Below is a small trained network, with its code and all its weights. Each question gives an input and a class and asks what happens when units are switched off, that is, made to give their printed mean instead of their output.

import numpy as np


def w(rows, s, z=0):
    codes = np.array(rows[::2]) - 128.0
    scale = np.full(codes.shape[1], s)
    scale[-1] = z or s
    return codes * scale


def f(y):
    return y / 2 * (1 + np.tanh(0.7978845608 * (y + 0.044715 * y**3)))


def log_softmax(a):
    a = a - a.max(-1, keepdims=True)
    return a - np.log(np.exp(a).sum(-1, keepdims=True))


def net(x, mask):
    res = np.array(x, float).reshape(1, 8) / 4 @ E
    y = f(res @ A[0][:, :-1].T + A[0][:, -1])
    res = res + np.where(mask, y, B[0][:, -1]) @ B[0][:, :-1]
    return log_softmax(res[-1] @ U[:, :-1].T + U[:, -1])


A, B = {}, {}
E = w([
[127,128,128,133,128],'x0',
[29,191,58,137,77],'x1',
[128,131,131,132,130],'x2',
[127,122,127,132,129],'x3',
[123,157,52,146,254],'x4',
[128,127,124,124,126],'x5',
[132,116,113,112,124],'x6',
[27,80,196,46,177],'x7',
],0.0094)
A[0] = w([
[51,98,184,71,166,47],'neuron 1',
[50,80,174,63,174,3],'neuron 2',
[108,120,77,158,221,115],'neuron 3',
[127,117,108,127,147,75],'neuron 4',
[130,154,150,151,132,98],'neuron 5',
[86,81,134,87,141,8],'neuron 6',
[118,128,83,141,206,67],'neuron 7',
[220,64,187,150,176,20],'neuron 8',
[85,175,76,111,84,65],'neuron 9',
[202,170,102,178,97,80],'neuron 10',
[115,94,187,106,31,97],'neuron 11',
[123,98,186,110,20,116],'neuron 12',
[54,179,64,136,69,99],'neuron 13',
[209,117,68,179,52,87],'neuron 14',
[140,147,65,111,203,49],'neuron 15',
[45,89,191,133,160,26],'neuron 16',
[124,159,92,122,242,115],'neuron 17',
[244,191,71,193,72,64],'neuron 18',
[224,158,63,198,69,69],'neuron 19',
[254,90,171,135,158,45],'neuron 20',
[137,97,173,119,13,93],'neuron 21',
[205,109,161,95,156,33],'neuron 22',
[60,173,89,149,84,110],'neuron 23',
[30,181,62,148,74,75],'neuron 24',
[45,171,68,155,65,64],'neuron 25',
],0.0079,0.0026)
B[0] = w([
[17,82,100,132,139,215],'neuron 1',
[39,86,107,138,131,216],'neuron 2',
[181,191,67,190,62,200],'neuron 3',
[142,123,123,139,111,125],'neuron 4',
[126,127,118,110,119,124],'neuron 5',
[107,122,118,124,142,151],'neuron 6',
[154,192,106,174,94,176],'neuron 7',
[193,106,179,57,163,213],'neuron 8',
[156,101,144,119,155,172],'neuron 9',
[67,105,114,119,136,197],'neuron 10',
[160,182,88,177,69,213],'neuron 11',
[176,216,61,194,71,223],'neuron 12',
[187,100,182,48,163,209],'neuron 13',
[62,101,110,138,121,221],'neuron 14',
[144,163,121,164,106,179],'neuron 15',
[83,124,116,128,144,187],'neuron 16',
[183,197,70,177,68,214],'neuron 17',
[2,79,111,132,151,253],'neuron 18',
[16,94,132,126,138,240],'neuron 19',
[177,82,175,82,157,218],'neuron 20',
[178,208,69,179,66,218],'neuron 21',
[157,125,164,88,128,172],'neuron 22',
[161,103,152,103,149,190],'neuron 23',
[219,77,191,75,161,218],'neuron 24',
[207,103,178,66,195,206],'neuron 25',
],0.0082,0.0068)
U = w([
[2,81,109,135,136,255],'0',
[178,198,67,184,88,87],'1',
[200,75,194,78,166,46],'2',
],0.012,0.0036)

Each question gives the input, the list of numbers given to net, and the class t.
The units are the neurons (one row each of A and B). Each row of codes is followed by its name. A weight is (code - 128) times the scale printed after its matrix; where a second scale follows, it is the last column's (A, B and U).
mask holds one flag per neuron, in row order. A switched-off neuron (its flag False) gives its mean, the last column of its row in B, instead of its output. The means were averaged over made-up inputs and are rounded, as every weight is.
A unit's drop is (log p(t) with every unit on - log p(t) with that unit switched off) / (log p(t) with every unit on - log p(t) with every unit switched off).
The circuit of an input: a set's keep is (log p(t) with only the set's units on - log p(t) with every unit switched off) / (log p(t) with every unit on - log p(t) with every unit switched off). Starting from the 12 units with the biggest drops (on a tie, the unit counted first), units are removed one at a time, each time the one whose removal leaves the highest keep (on an exact tie, the one counted first), for as long as the keep stays at least 0.8.
units of the circuit, in order: the units of the circuit, biggest drop first
k most important neurons: the k neurons with the biggest drops, biggest first
drop when u is switched off: that unit's drop, to one decimal
input [5,-2,7,5,-6,8,0,-6], class 0: units of the circuit, in order	[neuron 18]
input [3,2,-4,8,-8,6,4,6], class 1: 3 most important neurons	[neuron 12; neuron 21; neuron 11]
input [4,6,8,-4,0,1,-3,-6], class 0: 3 most important neurons	[neuron 18; neuron 19; neuron 14]
input [0,-6,-5,-6,6,-6,2,5], class 1: units of the circuit, in order	[neuron 17; neuron 3]
input [2,-7,-6,-1,1,-4,4,8], class 0: 2 most important neurons	[neuron 1; neuron 2]
input [-1,7,0,-5,-6,-8,4,6], class 2: 3 most important neurons	[neuron 24; neuron 25; neuron 13]
input [-6,-5,5,2,-2,6,4,5], class 0: 2 most important neurons	[neuron 1; neuron 2]
input [-7,7,3,-7,-7,4,-4,2], class 1: 2 most important neurons	[neuron 12; neuron 21]
input [-1,-7,5,-1,-1,0,3,-8], class 0: 2 most important neurons	[neuron 18; neuron 19]
input [8,-7,2,-5,7,2,0,4], class 1: 2 most important neurons	[neuron 17; neuron 3]
input [-6,8,6,3,4,-4,-3,-6], class 2: 2 most important neurons	[neuron 24; neuron 25]
input [-3,8,2,0,-6,1,-5,-3], class 2: drop when neuron 24 is switched off	0.2
input [8,6,8,3,0,0,-8,-8], class 0: drop when neuron 18 is switched off	0.1
input [8,-5,-5,0,-6,1,-2,8], class 0: units of the circuit, in order	[neuron 1]
input [-7,-1,7,7,-5,-1,-6,-5], class 0: drop when neuron 18 is switched off	0.5
input [1,2,1,3,3,-6,-7,-4], class 0: drop when neuron 18 is switched off	0.1
